Here is a tiny trained network, its code and every weight. The questions are about switching its units off for an input and a target symbol, where a switched-off unit gives its printed mean instead of its output.

import numpy as np


def w(rows, s, z=0):
    codes = np.array(rows[::2]) - 128.0
    scale = np.full(codes.shape[1], s)
    scale[-1] = z or s
    return codes * scale


def norm(h):
    return h / np.sqrt((h * h).mean(-1, keepdims=True) + 1e-5)


def softmax(a):
    e = np.exp(a - a.max(-1, keepdims=True))
    return e / e.sum(-1, keepdims=True)


def log_softmax(a):
    a = a - a.max(-1, keepdims=True)
    return a - np.log(np.exp(a).sum(-1, keepdims=True))


def net(x, mask):
    ids = ['αδλμξπσψω'.index(c) for c in x.split()]
    T = len(ids)
    res = E[ids] + P[:T]
    u = 0
    for l in range(3):
        r = norm(res)
        for j in range(2):
            rows = slice(2 * j, 2 * j + 2)
            q, k, v = (r @ M[l][rows].T for M in (Q, K, V))
            z = softmax(np.where(np.tri(T) > 0, q @ k.T / 2**0.5, -1e9)) @ v
            o = O[l][rows]
            res = res + np.where(mask[u + j], z, o[:, -1]) @ o[:, :-1]
        u += 2
    return log_softmax(norm(res)[-1] @ U[:, :-1].T + U[:, -1])


Q, K, V, O = {}, {}, {}, {}
E = w([
[177,117,142,138,138],'α',
[199,175,171,78,150],'δ',
[135,75,121,117,170],'λ',
[129,139,82,8,146],'μ',
[86,117,154,111,115],'ξ',
[122,176,165,129,108],'π',
[181,164,183,159,76],'σ',
[189,108,107,117,136],'ψ',
[120,195,170,104,207],'ω',
],0.013)
P = w([
[113,36,162,226,142],'0',
[158,218,46,106,19],'1',
[190,63,240,148,135],'2',
[14,214,126,152,248],'3',
[1,165,123,72,23],'4',
[206,56,254,116,81],'5',
],0.0054)
Q[0] = w([
[123,255,56,183,181],'0.h0',
[83,54,183,110,89],'0.h0',
[159,170,87,57,158],'0.h1',
[186,14,134,125,44],'0.h1',
],0.0055)
K[0] = w([
[96,11,140,218,181],'0.h0',
[116,204,140,22,109],'0.h0',
[144,79,3,44,160],'0.h1',
[67,234,106,7,115],'0.h1',
],0.005)
V[0] = w([
[83,156,87,254,136],'0.h0',
[107,126,38,210,165],'0.h0',
[143,133,172,122,151],'0.h1',
[183,76,134,178,78],'0.h1',
],0.0066)
O[0] = w([
[19,113,253,79,118,40],'0.h0',
[45,107,204,49,178,3],'0.h0',
[144,207,157,208,157,192],'0.h1',
[117,87,73,209,122,183],'0.h1',
],0.0065,0.0023)
Q[1] = w([
[111,247,163,246,133],'1.h0',
[187,107,118,117,197],'1.h0',
[213,140,220,197,214],'1.h1',
[52,152,3,10,99],'1.h1',
],0.0056)
K[1] = w([
[94,167,193,253,99],'1.h0',
[166,91,144,216,209],'1.h0',
[207,168,242,81,141],'1.h1',
[75,57,7,181,173],'1.h1',
],0.0054)
V[1] = w([
[112,124,221,242,110],'1.h0',
[99,66,1,103,34],'1.h0',
[183,110,43,109,103],'1.h1',
[208,168,175,148,127],'1.h1',
],0.0052)
O[1] = w([
[101,157,124,92,140,252],'1.h0',
[80,84,146,232,87,55],'1.h0',
[107,183,2,159,71,120],'1.h1',
[167,207,195,109,78,233],'1.h1',
],0.0069,0.0024)
Q[2] = w([
[124,36,150,213,37],'2.h0',
[67,132,130,57,188],'2.h0',
[237,42,129,104,80],'2.h1',
[255,114,100,86,76],'2.h1',
],0.0062)
K[2] = w([
[176,253,46,106,145],'2.h0',
[67,57,170,164,188],'2.h0',
[168,201,52,20,73],'2.h1',
[235,253,23,75,43],'2.h1',
],0.0063)
V[2] = w([
[143,119,198,156,86],'2.h0',
[71,3,137,73,138],'2.h0',
[120,83,165,229,74],'2.h1',
[127,129,242,146,165],'2.h1',
],0.0068)
O[2] = w([
[40,121,127,141,98,249],'2.h0',
[70,159,124,122,229,16],'2.h0',
[86,195,103,148,66,126],'2.h1',
[114,158,154,174,2,189],'2.h1',
],0.0089,0.0016)
U = w([
[46,195,151,202,69,40],'α',
[221,142,98,150,86,83],'δ',
[44,49,99,102,249,251],'λ',
[206,80,16,101,196,70],'μ',
[2,202,151,142,133,130],'ξ',
[97,174,188,123,52,18],'π',
[95,104,140,184,10,201],'σ',
[56,67,17,225,148,176],'ψ',
[171,138,224,40,197,158],'ω',
],0.007,0.0033)

Each question gives the input, a string of symbols that net reads in full, and the target symbol t.
The units are the heads (2 rows each of Q, K, V and O). Each row of codes is followed by its name. A weight is (code - 128) times the scale printed after its matrix; where a second scale follows, it is the last column's (O and U).
mask holds one flag per head, layer by layer. A switched-off head (its flag False) gives its mean, the last column of its rows in O, instead of its output. The means were averaged over made-up inputs and are rounded, as every weight is.
A unit's drop is (log p(t) with every unit on - log p(t) with that unit switched off) / (log p(t) with every unit on - log p(t) with every unit switched off).
The circuit of an input: a set's keep is (log p(t) with only the set's units on - log p(t) with every unit switched off) / (log p(t) with every unit on - log p(t) with every unit switched off). Starting from all 6 units, units are removed one at a time, each time the one whose removal leaves the highest keep (on an exact tie, the one counted first), for as long as the keep stays at least 0.8.
circuit, biggest first: the units of the circuit, biggest drop first
unit that matters most: the unit with the biggest drop
heads that matter: for each layer, one digit per head in row order, 1 if its drop is at least 0.15 and else 0, layers parted by /
drop when u is switched off: that unit's drop, to one decimal
input μ ω λ λ, target μ: circuit, biggest first	(0.h0 1.h1 2.h0)
input μ δ π, target δ: unit that matters most	0.h0
input ω ξ ξ, target ω: heads that matter	01 / 01 / 01
input ω ψ μ λ, target ω: circuit, biggest first	(0.h1 2.h0)
input α λ ψ ψ ψ, target μ: heads that matter	10 / 01 / 11
input ω ξ π ξ, target ω: heads that matter	01 / 10 / 00
input δ α π δ, target δ: circuit, biggest first	(0.h0 2.h0)
input μ α π ξ, target μ: circuit, biggest first	(2.h1 1.h1 0.h0 2.h0)
input λ μ μ α, target λ: circuit, biggest first	(2.h0 0.h0)
input ω δ δ α, target ω: circuit, biggest first	(1.h0 0.h0)
input ω ψ ψ σ, target ω: circuit, biggest first	(1.h0 2.h1)
input λ ξ λ ω μ, target λ: heads that matter	10 / 00 / 11
input σ λ λ, target σ: circuit, biggest first	(1.h0 2.h1 0.h0)
input ξ π α ψ, target ξ: unit that matters most	2.h0
input α μ ξ, target μ: circuit, biggest first	(0.h0 2.h1)
input ξ ω σ ξ ψ, target μ: heads that matter	10 / 10 / 01
input μ σ μ δ, target μ: heads that matter	10 / 00 / 01
input μ μ α, target μ: circuit, biggest first	(2.h1 0.h0)
input λ λ λ, target λ: circuit, biggest first	(2.h0 0.h0)
input λ λ ξ, target ξ: unit that matters most	1.h0
input δ σ δ λ, target δ: heads that matter	00 / 01 / 10
input ω α λ ψ, target ω: drop when 1.h1 is switched off	0.2
input α μ λ ω λ μ, target μ: drop when 2.h1 is switched off	0.3
input λ δ ξ, target δ: drop when 2.h0 is switched off	-0.1
input ω ψ α δ λ μ, target μ: drop when 1.h1 is switched off	0.2
